Below is a small trained network, with its code and all its weights. Each question gives an input and a target symbol and asks what happens when units are switched off, that is, made to give their printed mean instead of their output.

import numpy as np


def w(rows, s, z=0):
    codes = np.array(rows[::2]) - 128.0
    scale = np.full(codes.shape[1], s)
    scale[-1] = z or s
    return codes * scale


def norm(h):
    return h / np.sqrt((h * h).mean(-1, keepdims=True) + 1e-5)


def f(y):
    return np.maximum(y, 0)


def softmax(a):
    e = np.exp(a - a.max(-1, keepdims=True))
    return e / e.sum(-1, keepdims=True)


def log_softmax(a):
    a = a - a.max(-1, keepdims=True)
    return a - np.log(np.exp(a).sum(-1, keepdims=True))


def net(x, mask):
    ids = ['ΔΠΣβγεζημφ'.index(c) for c in x.split()]
    T = len(ids)
    res = E[ids] + P[:T]
    r = norm(res)
    for j in range(2):
        rows = slice(3 * j, 3 * j + 3)
        q, k, v = (r @ M[0][rows].T for M in (Q, K, V))
        z = softmax(np.where(np.tri(T) > 0, q @ k.T / 3**0.5, -1e9)) @ v
        o = O[0][rows]
        res = res + np.where(mask[j], z, o[:, -1]) @ o[:, :-1]
    y = f(norm(res) @ A[0][:, :-1].T + A[0][:, -1])
    res = res + np.where(mask[2:14], y, B[0][:, -1]) @ B[0][:, :-1]
    return log_softmax(norm(res)[-1] @ U[:, :-1].T + U[:, -1])


Q, K, V, O, A, B = {}, {}, {}, {}, {}, {}
E = w([
[133,128,137,186,179,118,123,136,145],'Δ',
[191,100,42,113,120,119,159,113,186],'Π',
[173,5,93,124,92,138,94,157,154],'Σ',
[146,124,100,164,126,98,100,153,114],'β',
[104,166,96,135,158,73,127,82,185],'γ',
[107,130,108,165,112,73,136,150,104],'ε',
[141,116,99,167,166,113,140,148,82],'ζ',
[194,155,142,123,144,119,122,86,127],'η',
[118,89,123,107,137,198,71,94,123],'μ',
[151,110,181,84,113,92,158,98,182],'φ',
],0.025)
P = w([
[130,88,75,255,20,122,96,23,144],'0',
[146,107,84,204,58,108,92,88,131],'1',
[146,127,85,162,70,103,93,106,112],'2',
[148,168,97,148,83,127,105,167,105],'3',
[149,178,116,100,95,132,103,182,83],'4',
[142,205,131,89,111,140,98,204,77],'5',
[145,223,154,54,127,150,108,231,59],'6',
],0.0089)
Q[0] = w([
[202,135,104,146,166,101,186,161,104],'H0',
[112,246,114,197,191,82,17,104,100],'H0',
[213,200,171,188,178,128,139,163,167],'H0',
[51,34,128,111,130,208,153,143,186],'H1',
[95,201,111,224,133,27,147,147,71],'H1',
[144,136,121,148,153,136,147,206,153],'H1',
],0.011)
K[0] = w([
[161,120,117,58,154,107,185,101,133],'H0',
[85,192,154,85,136,160,162,140,39],'H0',
[124,174,101,72,151,88,204,174,135],'H0',
[173,94,81,255,130,94,131,103,137],'H1',
[155,181,162,65,103,130,100,145,116],'H1',
[131,130,71,129,140,89,106,199,131],'H1',
],0.011)
V[0] = w([
[142,169,131,142,72,98,95,127,203],'H0',
[6,103,135,132,82,78,165,164,139],'H0',
[149,254,188,107,180,128,90,173,129],'H0',
[197,162,193,131,148,148,138,106,117],'H1',
[109,87,188,109,153,81,175,164,181],'H1',
[147,160,129,169,127,76,160,158,147],'H1',
],0.0093)
O[0] = w([
[146,98,182,92,142,47,86,64,133,214],'H0',
[55,171,121,110,101,90,102,140,145,20],'H0',
[109,61,139,155,121,114,150,96,154,3],'H0',
[140,216,74,113,143,33,49,55,48,139],'H1',
[250,207,139,186,148,149,99,139,182,72],'H1',
[150,163,105,156,27,171,79,136,114,181],'H1',
],0.011,0.0064)
A[0] = w([
[158,81,195,117,121,58,126,62,163,161],'N0',
[209,185,112,209,71,138,92,98,146,34],'N1',
[131,168,97,61,64,113,41,198,63,132],'N2',
[98,176,25,127,55,208,148,133,150,54],'N3',
[231,93,88,131,230,174,176,2,103,202],'N4',
[114,223,28,39,167,194,156,221,107,126],'N5',
[56,183,148,134,102,144,83,237,210,49],'N6',
[152,83,109,58,154,69,129,71,168,254],'N7',
[127,113,233,98,29,29,157,99,167,52],'N8',
[203,145,107,75,143,25,174,110,201,181],'N9',
[101,240,183,42,198,119,140,58,105,237],'N10',
[84,134,156,60,206,241,19,87,121,82],'N11',
],0.008,0.0024)
B[0] = w([
[190,184,127,67,123,96,192,157,104,206],'N0',
[55,108,173,118,101,145,208,104,109,216],'N1',
[162,120,169,118,186,128,89,118,167,223],'N2',
[146,189,100,132,186,157,182,202,87,176],'N3',
[38,169,89,107,153,135,65,148,192,255],'N4',
[214,153,98,28,97,134,169,65,167,182],'N5',
[77,144,78,93,57,111,133,154,152,148],'N6',
[89,176,106,123,86,165,129,146,35,226],'N7',
[208,109,248,30,212,180,120,64,180,180],'N8',
[174,75,154,178,118,211,183,205,133,233],'N9',
[143,84,115,177,134,66,77,172,59,187],'N10',
[134,196,165,118,155,254,85,146,133,150],'N11',
],0.0089,0.0083)
U = w([
[226,217,117,191,119,108,90,141,154,105],'Δ',
[148,179,73,133,55,167,237,195,83,93],'Π',
[172,3,135,198,70,148,84,174,112,215],'Σ',
[73,181,151,70,45,91,108,170,177,87],'β',
[128,159,74,85,110,78,91,68,73,166],'γ',
[105,117,156,189,26,173,158,70,103,253],'ε',
[73,74,127,66,151,102,190,149,100,160],'ζ',
[131,110,124,162,183,131,130,161,205,135],'η',
[74,154,178,140,147,254,84,119,107,60],'μ',
[173,118,215,83,109,135,195,83,145,153],'φ',
],0.0089,0.0023)

Each question gives the input, a string of symbols that net reads in full, and the target symbol t.
The units are the heads (3 rows each of Q, K, V and O) and the neurons (one row each of A and B). Each row of codes is followed by its name. A weight is (code - 128) times the scale printed after its matrix; where a second scale follows, it is the last column's (O, A, B and U).
mask holds one flag per unit, heads first, then neurons. A switched-off unit (its flag False) gives its mean, the last column of its rows in O or B, instead of its output. The means were averaged over made-up inputs and are rounded, as every weight is.
A unit's drop is (log p(t) with every unit on - log p(t) with that unit switched off) / (log p(t) with every unit on - log p(t) with every unit switched off).
The circuit of an input: a set's keep is (log p(t) with only the set's units on - log p(t) with every unit switched off) / (log p(t) with every unit on - log p(t) with every unit switched off). Starting from the 12 units with the biggest drops (on a tie, the unit counted first), units are removed one at a time, each time the one whose removal leaves the highest keep (on an exact tie, the one counted first), for as long as the keep stays at least 0.8.
units of the circuit, in order: the units of the circuit, biggest drop first
k most important neurons: the k neurons with the biggest drops, biggest first
which heads matter: for each layer, one digit per head in row order, 1 if its drop is at least 0.15 and else 0, layers parted by /
drop of u: that unit's drop, to one decimal
input β ε Π β, target β: 2 most important neurons -> (N6, N9)
input η Σ Δ, target γ: units of the circuit, in order -> (H1, N9)
input φ Δ ζ γ ε Δ Δ, target β: units of the circuit, in order -> (H0, N6)
input Δ γ β Δ, target φ: units of the circuit, in order -> (H0, N8, N4)
input η φ Π Σ Δ Δ, target η: which heads matter -> 10
input Σ ζ μ ε, target ζ: which heads matter -> 01
input Δ μ Σ Δ Δ, target η: units of the circuit, in order -> (N4, H0)
input Δ Δ Δ Δ, target ε: units of the circuit, in order -> (H1, N1, H0)
input Σ μ ζ Δ Δ, target Π: units of the circuit, in order -> (H0, N5)
input Π φ Δ φ Π ζ, target Δ: units of the circuit, in order -> (H1)
input ζ Π ε β, target β: units of the circuit, in order -> (H0, N6)
input Δ φ Δ ζ Σ Π β, target Σ: units of the circuit, in order -> (H0, N0, N7)
input Δ Π Σ φ Σ β η, target γ: units of the circuit, in order -> (H1, N4, H0, N2)
input ε Δ γ, target β: units of the circuit, in order -> (H0, H1)
input Δ β Δ, target Σ: 3 most important neurons -> (N1, N4, N7)
input Δ ζ β ζ ζ β, target Π: most important neuron -> (N3)
input φ γ β β, target φ: units of the circuit, in order -> (N1, N4, N10, N2)
input Σ φ φ γ, target Δ: 2 most important neurons -> (N9, N10)
input ζ μ β, target ζ: drop of H1 -> 1.0
input μ Δ φ Σ φ Π η, target Δ: drop of N8 -> 0.1
input Δ Δ η η, target γ: drop of H1 -> 1.5
